Here is a tiny trained network, its code and every weight. The questions are about switching its units off for an input and a class, where a switched-off unit gives its printed mean instead of its output.

import numpy as np


def w(rows, s, z=0):
    codes = np.array(rows[::2]) - 128.0
    scale = np.full(codes.shape[1], s)
    scale[-1] = z or s
    return codes * scale


def norm(h):
    return h / np.sqrt((h * h).mean(-1, keepdims=True) + 1e-5)


def f(y):
    return np.maximum(y, 0)


def log_softmax(a):
    a = a - a.max(-1, keepdims=True)
    return a - np.log(np.exp(a).sum(-1, keepdims=True))


def net(x, mask):
    res = np.array(x, float).reshape(1, 5) / 4 @ E
    u = 0
    for l in range(2):
        y = f(norm(res) @ A[l][:, :-1].T + A[l][:, -1])
        res = res + np.where(mask[u : u + 14], y, B[l][:, -1]) @ B[l][:, :-1]
        u += 14
    return log_softmax(norm(res)[-1] @ U[:, :-1].T + U[:, -1])


A, B = {}, {}
E = w([
[173,73,210,221,84,186,131],'x0',
[126,112,88,197,197,143,65],'x1',
[254,237,108,103,155,198,117],'x2',
[154,51,61,82,69,184,145],'x3',
[214,106,87,173,147,57,219],'x4',
],0.00035)
A[0] = w([
[190,42,8,54,28,162,114,52],'L0N0',
[132,57,67,205,187,196,89,35],'L0N1',
[130,157,15,146,125,58,177,191],'L0N2',
[120,130,35,168,242,110,63,177],'L0N3',
[149,150,37,144,135,50,158,12],'L0N4',
[135,225,232,142,184,24,117,36],'L0N5',
[138,70,13,146,179,164,58,79],'L0N6',
[216,182,170,176,115,235,163,80],'L0N7',
[44,181,93,48,139,161,48,215],'L0N8',
[144,139,171,1,17,128,236,21],'L0N9',
[24,24,141,162,126,58,188,252],'L0N10',
[205,106,130,246,83,101,185,159],'L0N11',
[113,116,194,150,91,213,55,53],'L0N12',
[176,240,30,71,176,147,139,146],'L0N13',
],0.0016,0.0004)
B[0] = w([
[46,148,63,238,219,180,188,212],'L0N0',
[118,220,222,140,52,67,177,180],'L0N1',
[112,115,179,43,199,92,131,205],'L0N2',
[110,166,195,92,33,94,184,200],'L0N3',
[121,96,183,49,135,180,117,178],'L0N4',
[69,133,26,213,100,242,227,188],'L0N5',
[99,237,189,175,64,98,159,182],'L0N6',
[130,64,61,141,92,67,40,190],'L0N7',
[115,97,130,41,191,76,163,213],'L0N8',
[114,253,232,191,83,57,116,210],'L0N9',
[220,131,21,143,110,113,50,255],'L0N10',
[122,91,210,20,196,187,127,201],'L0N11',
[138,61,163,44,183,171,157,182],'L0N12',
[109,48,70,156,99,54,71,223],'L0N13',
],0.0017)
A[1] = w([
[44,202,134,64,114,222,57,116],'L1N0',
[91,117,198,188,75,161,129,178],'L1N1',
[62,190,43,232,141,227,221,116],'L1N2',
[173,60,167,134,108,184,101,12],'L1N3',
[220,195,58,111,116,134,63,62],'L1N4',
[233,171,21,130,115,133,49,72],'L1N5',
[30,145,170,142,80,99,95,136],'L1N6',
[195,145,149,93,224,132,219,107],'L1N7',
[107,61,80,169,79,61,76,51],'L1N8',
[129,53,154,49,186,145,167,127],'L1N9',
[133,76,62,166,82,75,46,65],'L1N10',
[147,103,202,132,121,201,106,36],'L1N11',
[191,59,171,149,139,172,102,6],'L1N12',
[125,250,186,170,39,92,132,62],'L1N13',
],0.002,0.0021)
B[1] = w([
[177,81,166,174,115,155,125,195],'L1N0',
[108,154,95,88,146,93,133,240],'L1N1',
[26,61,92,216,135,254,171,216],'L1N2',
[80,188,79,94,176,49,152,152],'L1N3',
[165,22,82,160,60,100,29,142],'L1N4',
[178,49,56,169,42,31,15,155],'L1N5',
[185,140,122,155,125,158,142,248],'L1N6',
[141,88,170,136,107,213,63,181],'L1N7',
[193,99,99,162,69,141,40,167],'L1N8',
[153,158,157,82,173,162,115,203],'L1N9',
[184,77,69,192,44,69,21,173],'L1N10',
[102,136,81,106,125,67,146,157],'L1N11',
[44,192,65,59,166,55,193,152],'L1N12',
[179,206,225,190,44,100,177,199],'L1N13',
],0.0033,0.0014)
U = w([
[251,6,3,238,7,5,6,124],'0',
[10,39,35,246,167,245,245,224],'1',
[233,250,250,231,5,18,251,100],'2',
[56,186,33,8,253,23,227,145],'3',
[247,6,243,9,250,236,85,3],'4',
],0.0039,0.0019)

Each question gives the input, the list of numbers given to net, and the class t.
The units are the neurons (one row each of A and B). Each row of codes is followed by its name. A weight is (code - 128) times the scale printed after its matrix; where a second scale follows, it is the last column's (A, B and U).
mask holds one flag per neuron, layer by layer. A switched-off neuron (its flag False) gives its mean, the last column of its row in B, instead of its output. The means were averaged over made-up inputs and are rounded, as every weight is.
A unit's drop is (log p(t) with every unit on - log p(t) with that unit switched off) / (log p(t) with every unit on - log p(t) with every unit switched off).
The circuit of an input: a set's keep is (log p(t) with only the set's units on - log p(t) with every unit switched off) / (log p(t) with every unit on - log p(t) with every unit switched off). Starting from the 12 units with the biggest drops (on a tie, the unit counted first), units are removed one at a time, each time the one whose removal leaves the highest keep (on an exact tie, the one counted first), for as long as the keep stays at least 0.8.
circuit, biggest first: the units of the circuit, biggest drop first
most important unit: the unit with the biggest drop
k most important neurons: the k neurons with the biggest drops, biggest first
k most important neurons of layer l: the k neurons of layer l with the biggest drops, biggest first
input [-6,-2,5,8,8], class 1: 2 most important neurons : [L0N0; L0N10]
input [3,-6,7,5,8], class 4: 3 most important neurons : [L0N11; L0N10; L1N7]
input [5,4,7,-6,-3], class 0: most important unit : L0N7
input [-6,5,5,3,7], class 4: circuit, biggest first : [L0N2; L1N7]
input [-4,5,-3,4,-5], class 2: 2 most important neurons : [L0N6; L0N5]
input [6,7,2,-5,0], class 2: circuit, biggest first : [L0N1; L1N13]
input [-5,2,3,-1,2], class 3: 3 most important neurons of layer 0 : [L0N2; L0N10; L0N13]
input [2,1,6,-6,6], class 0: circuit, biggest first : [L0N7; L1N5]
input [-2,7,-1,-8,0], class 1: 2 most important neurons : [L0N5; L1N2]
input [-5,-8,8,3,-3], class 0: 4 most important neurons of layer 0 : [L0N13; L0N3; L0N1; L0N6]
input [0,7,2,6,-7], class 2: circuit, biggest first : [L0N1; L0N6]
input [5,-1,4,2,-1], class 3: 3 most important neurons of layer 0 : [L0N10; L0N12; L0N11]
input [7,2,5,0,4], class 3: 2 most important neurons : [L0N11; L0N10]
input [-3,4,8,-8,-1], class 0: 4 most important neurons : [L0N0; L0N13; L0N7; L1N5]
input [-4,4,-3,1,-6], class 4: most important unit : L0N8
input [4,5,6,-5,7], class 4: circuit, biggest first : [L0N11; L1N7]
input [-8,5,3,-8,3], class 1: circuit, biggest first : [L0N5; L1N2]
input [8,-3,-1,-3,7], class 3: 3 most important neurons : [L0N11; L1N12; L0N8]
input [-6,-3,8,-7,5], class 0: 2 most important neurons : [L0N13; L0N0]
input [-3,5,8,-7,-5], class 0: 2 most important neurons of layer 0 : [L0N0; L0N13]
input [-5,-3,-1,-8,3], class 1: circuit, biggest first : [L0N5]
input [-5,2,4,-4,-5], class 3: 2 most important neurons of layer 0 : [L0N8; L0N10]
